Below is a small trained network, with its code and all its weights. Each question gives an input and a class and asks what happens when units are switched off, that is, made to give their printed mean instead of their output.

import numpy as np


def w(rows, s, z=0):
    codes = np.array(rows[::2]) - 128.0
    scale = np.full(codes.shape[1], s)
    scale[-1] = z or s
    return codes * scale


def f(y):
    return np.maximum(y, 0)


def log_softmax(a):
    a = a - a.max(-1, keepdims=True)
    return a - np.log(np.exp(a).sum(-1, keepdims=True))


def net(x, mask):
    res = np.array(x, float).reshape(1, 8) / 4 @ E
    y = f(res @ A[0][:, :-1].T + A[0][:, -1])
    res = res + np.where(mask, y, B[0][:, -1]) @ B[0][:, :-1]
    return log_softmax(res[-1] @ U[:, :-1].T + U[:, -1])


A, B = {}, {}
E = w([
[224,157,154,185,72,49,86,172],'x0',
[186,65,86,95,205,172,99,123],'x1',
[152,199,113,188,121,155,254,136],'x2',
[94,125,65,193,93,79,60,21],'x3',
[119,135,49,159,166,121,99,194],'x4',
[29,107,54,118,181,149,119,118],'x5',
[104,157,120,162,116,141,57,133],'x6',
[171,151,81,36,55,154,111,162],'x7',
],0.0084)
A[0] = w([
[83,93,131,178,173,112,100,125,95],'N0',
[18,162,125,151,143,69,106,88,110],'N1',
[106,68,113,165,210,94,80,186,165],'N2',
[79,103,132,121,195,160,133,161,119],'N3',
[152,153,181,206,152,118,246,99,157],'N4',
[139,145,200,185,154,120,222,124,180],'N5',
[77,143,80,139,155,147,187,126,78],'N6',
[134,106,112,97,140,195,164,107,148],'N7',
[97,157,222,107,131,97,151,203,221],'N8',
[152,161,173,118,106,172,191,157,173],'N9',
[110,32,142,46,177,169,155,135,116],'N10',
[72,178,105,161,98,127,127,109,125],'N11',
[139,80,113,149,155,128,109,109,1],'N12',
[150,123,163,120,111,83,54,144,160],'N13',
[183,189,150,102,74,123,198,206,230],'N14',
[177,135,162,152,103,110,76,114,129],'N15',
],0.011,0.0053)
B[0] = w([
[181,209,85,123,162,126,116,130,185],'N0',
[114,216,88,243,173,20,110,82,221],'N1',
[224,207,58,153,135,93,38,164,209],'N2',
[145,126,149,59,165,111,108,169,189],'N3',
[152,41,158,199,25,255,227,152,236],'N4',
[142,80,98,219,44,193,176,127,227],'N5',
[193,140,200,154,63,74,126,101,183],'N6',
[136,97,149,63,166,194,113,144,183],'N7',
[132,85,71,174,76,230,187,159,217],'N8',
[161,133,82,168,164,159,90,168,208],'N9',
[69,59,213,9,145,157,106,51,209],'N10',
[87,151,164,149,167,85,168,81,185],'N11',
[167,127,131,129,79,156,113,188,145],'N12',
[150,112,149,170,55,98,135,125,195],'N13',
[236,144,22,107,189,188,96,224,249],'N14',
[158,53,199,92,60,116,86,35,188],'N15',
],0.0087,0.013)
U = w([
[114,163,74,43,205,153,117,126,119],'0',
[178,166,33,168,100,155,135,195,205],'1',
[5,149,108,167,93,122,186,62,4],'2',
[115,61,154,77,53,184,164,95,140],'3',
[162,158,137,105,85,19,73,91,93],'4',
],0.011,0.0024)

Each question gives the input, the list of numbers given to net, and the class t.
The units are the neurons (one row each of A and B). Each row of codes is followed by its name. A weight is (code - 128) times the scale printed after its matrix; where a second scale follows, it is the last column's (A, B and U).
mask holds one flag per neuron, in row order. A switched-off neuron (its flag False) gives its mean, the last column of its row in B, instead of its output. The means were averaged over made-up inputs and are rounded, as every weight is.
A unit's drop is (log p(t) with every unit on - log p(t) with that unit switched off) / (log p(t) with every unit on - log p(t) with every unit switched off).
The circuit of an input: a set's keep is (log p(t) with only the set's units on - log p(t) with every unit switched off) / (log p(t) with every unit on - log p(t) with every unit switched off). Starting from the 12 units with the biggest drops (on a tie, the unit counted first), units are removed one at a time, each time the one whose removal leaves the highest keep (on an exact tie, the one counted first), for as long as the keep stays at least 0.8.
units of the circuit, in order: the units of the circuit, biggest drop first
unit that matters most: the unit with the biggest drop
k most important neurons: the k neurons with the biggest drops, biggest first
drop of u: that unit's drop, to one decimal
input [2,3,-1,-5,-8,-2,5,-1], class 3: units of the circuit, in order	N2
input [-2,6,5,4,4,0,-2,1], class 0: units of the circuit, in order	N5, N4, N8
input [6,4,-8,-4,5,8,1,-1], class 4: units of the circuit, in order	N14, N4
input [0,-4,-6,-8,5,4,-4,2], class 0: 3 most important neurons	N10, N4, N5
input [-6,-5,-7,-6,2,-2,3,-1], class 3: 3 most important neurons	N14, N8, N10
input [0,4,-2,-4,6,-3,-1,-3], class 0: units of the circuit, in order	N4, N5, N10
input [2,-2,-6,-8,-3,6,5,1], class 3: 4 most important neurons	N10, N14, N1, N8
input [-6,2,-1,-3,2,2,-5,-2], class 3: 3 most important neurons	N14, N10, N1
input [-2,2,0,8,-5,-2,-1,5], class 4: 3 most important neurons	N4, N8, N5
input [-7,4,6,-6,7,7,-4,0], class 3: 2 most important neurons	N6, N10
input [5,-3,2,8,-7,7,1,2], class 2: 2 most important neurons	N2, N14
input [0,0,-5,-3,2,-3,0,-1], class 3: 2 most important neurons	N1, N14
input [8,5,-6,-3,-6,-5,0,-7], class 3: 2 most important neurons	N15, N1
input [-8,-1,-7,6,-7,-4,-5,-6], class 4: units of the circuit, in order	N1
input [-5,6,-8,8,3,-5,-7,7], class 3: 3 most important neurons	N1, N10, N14
input [-7,0,2,3,0,7,2,8], class 0: 3 most important neurons	N4, N5, N7
input [3,8,0,-1,-8,-8,2,-3], class 3: drop of N15	0.3
input [4,7,3,-8,5,7,4,-2], class 0: drop of N5	0.2
input [-2,-6,6,8,2,7,-5,-5], class 2: drop of N5	0.0
input [6,1,4,5,-1,-5,6,-3], class 3: unit that matters most	N15
